Here is a tiny trained network, its code and every weight. The questions are about switching its units off for an input and a class, where a switched-off unit gives its printed mean instead of its output.

import numpy as np


def w(rows, s, z=0):
    codes = np.array(rows[::2]) - 128.0
    scale = np.full(codes.shape[1], s)
    scale[-1] = z or s
    return codes * scale


def f(y):
    return np.maximum(y, 0)


def log_softmax(a):
    a = a - a.max(-1, keepdims=True)
    return a - np.log(np.exp(a).sum(-1, keepdims=True))


def net(x, mask):
    res = np.array(x, float).reshape(1, 5) / 4 @ E
    y = f(res @ A[0][:, :-1].T + A[0][:, -1])
    res = res + np.where(mask, y, B[0][:, -1]) @ B[0][:, :-1]
    return log_softmax(res[-1] @ U[:, :-1].T + U[:, -1])


A, B = {}, {}
E = w([
[234,70,55,105,143,146,47,173,96,193],'x0',
[174,195,155,92,43,17,53,73,196,116],'x1',
[83,139,103,166,48,180,139,78,188,253],'x2',
[127,128,132,133,133,124,126,130,129,131],'x3',
[219,68,166,241,69,104,202,78,80,108],'x4',
],0.0049)
A[0] = w([
[71,151,132,84,160,134,99,132,139,140,129],'n0',
[149,150,143,97,74,69,85,109,151,126,30],'n1',
[105,99,126,136,171,187,163,150,100,138,83],'n2',
[190,109,109,110,136,145,87,143,120,157,46],'n3',
[141,144,134,113,98,97,101,112,141,118,2],'n4',
[143,144,141,103,78,81,93,116,141,120,25],'n5',
[108,133,120,141,100,136,137,118,143,183,91],'n6',
[116,132,124,135,104,136,135,119,135,165,121],'n7',
[178,119,144,195,110,117,167,104,111,114,125],'n8',
[164,116,137,175,110,115,152,114,114,121,126],'n9',
[221,99,97,105,145,151,74,152,129,171,35],'n10',
[69,156,113,62,168,130,80,140,139,143,121],'n11',
[164,130,128,104,189,86,126,157,109,10,102],'n12',
[106,136,122,122,122,136,120,126,134,163,121],'n13',
[135,127,127,121,141,118,123,139,121,97,113],'n14',
[99,144,144,129,126,123,153,116,137,100,45],'n15',
[100,138,125,94,149,132,104,133,132,141,116],'n16',
[103,131,119,145,90,139,138,119,142,187,98],'n17',
[119,119,123,136,136,149,143,143,122,134,99],'n18',
[172,114,141,194,111,116,160,108,108,123,145],'n19',
[115,135,121,143,105,136,135,117,136,165,113],'n20',
[92,138,128,88,150,132,106,139,132,141,122],'n21',
[123,129,121,133,116,135,127,125,135,148,100],'n22',
[27,153,161,144,109,114,179,106,158,48,33],'n23',
[101,138,118,147,86,145,139,113,150,201,90],'n24',
[106,96,123,142,171,187,165,148,97,137,68],'n25',
[133,131,131,115,112,107,123,122,131,130,28],'n26',
],0.011,0.00063)
B[0] = w([
[157,94,113,131,56,122,139,158,164,122,203],'n0',
[108,167,79,181,202,144,165,116,174,91,218],'n1',
[119,183,89,173,179,116,146,102,182,94,209],'n2',
[100,151,131,128,102,103,146,111,73,189,183],'n3',
[113,152,102,162,173,135,146,124,153,108,178],'n4',
[109,158,87,170,188,141,159,118,164,100,199],'n5',
[131,112,167,99,162,145,102,119,100,95,179],'n6',
[131,116,159,112,156,135,108,125,114,108,164],'n7',
[150,93,106,111,51,127,125,174,177,126,197],'n8',
[135,107,113,112,70,132,133,160,170,123,177],'n9',
[89,164,134,125,93,92,158,112,46,217,210],'n10',
[170,77,120,130,35,129,138,165,177,108,227],'n11',
[129,82,227,79,192,183,56,100,94,89,254],'n12',
[140,107,159,112,132,138,109,130,116,114,161],'n13',
[129,118,154,114,141,142,111,120,119,113,160],'n14',
[122,140,123,129,118,115,129,123,91,176,170],'n15',
[150,106,124,130,82,125,134,146,151,120,175],'n16',
[136,109,177,99,172,141,94,122,102,93,186],'n17',
[127,146,117,143,150,120,132,121,146,112,156],'n18',
[149,100,111,109,54,129,123,168,178,119,193],'n19',
[133,114,161,112,158,138,105,128,114,109,166],'n20',
[154,103,120,133,76,130,136,146,158,120,182],'n21',
[126,121,152,121,143,125,116,131,117,117,148],'n22',
[115,159,101,125,103,89,142,116,25,253,245],'n23',
[137,102,184,94,181,148,85,119,90,86,201],'n24',
[113,183,87,167,186,116,143,102,187,92,210],'n25',
[121,138,113,141,149,131,139,127,138,119,148],'n26',
],0.016,0.0069)
U = w([
[200,57,105,117,18,131,135,216,209,103,222],'0',
[131,89,242,66,209,192,41,89,84,69,213],'1',
[90,221,56,224,215,130,176,89,203,74,54],'2',
[79,177,122,122,90,58,157,103,21,254,3],'3',
],0.0072,0.00023)

Each question gives the input, the list of numbers given to net, and the class t.
The units are the neurons (one row each of A and B). Each row of codes is followed by its name. A weight is (code - 128) times the scale printed after its matrix; where a second scale follows, it is the last column's (A, B and U).
mask holds one flag per neuron, in row order. A switched-off neuron (its flag False) gives its mean, the last column of its row in B, instead of its output. The means were averaged over made-up inputs and are rounded, as every weight is.
A unit's drop is (log p(t) with every unit on - log p(t) with that unit switched off) / (log p(t) with every unit on - log p(t) with every unit switched off).
The circuit of an input: a set's keep is (log p(t) with only the set's units on - log p(t) with every unit switched off) / (log p(t) with every unit on - log p(t) with every unit switched off). Starting from the 12 units with the biggest drops (on a tie, the unit counted first), units are removed one at a time, each time the one whose removal leaves the highest keep (on an exact tie, the one counted first), for as long as the keep stays at least 0.8.
units of the circuit, in order: the units of the circuit, biggest drop first
unit that matters most: the unit with the biggest drop
top k neurons: the k neurons with the biggest drops, biggest first
drop of u: that unit's drop, to one decimal
input [7,-6,5,6,5], class 3: unit that matters most : n10
input [5,3,-2,-6,-6], class 0: top 2 neurons : n11, n23
input [-3,-2,0,-6,4], class 0: top 3 neurons : n10, n8, n19
input [7,-1,5,0,6], class 3: top 3 neurons : n10, n3, n11
input [-5,-7,7,-4,7], class 0: top 2 neurons : n8, n19
input [-6,-3,4,4,4], class 3: top 3 neurons : n23, n12, n11
input [-8,-6,-7,7,0], class 3: top 3 neurons : n23, n24, n15
input [2,7,4,-7,1], class 2: top 2 neurons : n1, n12
input [5,-7,-6,5,6], class 2: top 2 neurons : n25, n2
input [-4,-8,8,-5,6], class 1: top 4 neurons : n24, n17, n6, n1
input [-1,8,2,-5,-5], class 2: top 2 neurons : n1, n5
input [4,4,-3,-2,0], class 2: top 3 neurons : n23, n1, n5
input [6,-8,8,-7,1], class 1: drop of n1 : 0.8
input [8,-1,0,-3,-7], class 3: units of the circuit, in order : n10
input [5,7,-3,1,-4], class 2: drop of n1 : 0.5
input [-5,2,5,1,-6], class 0: drop of n12 : 0.9
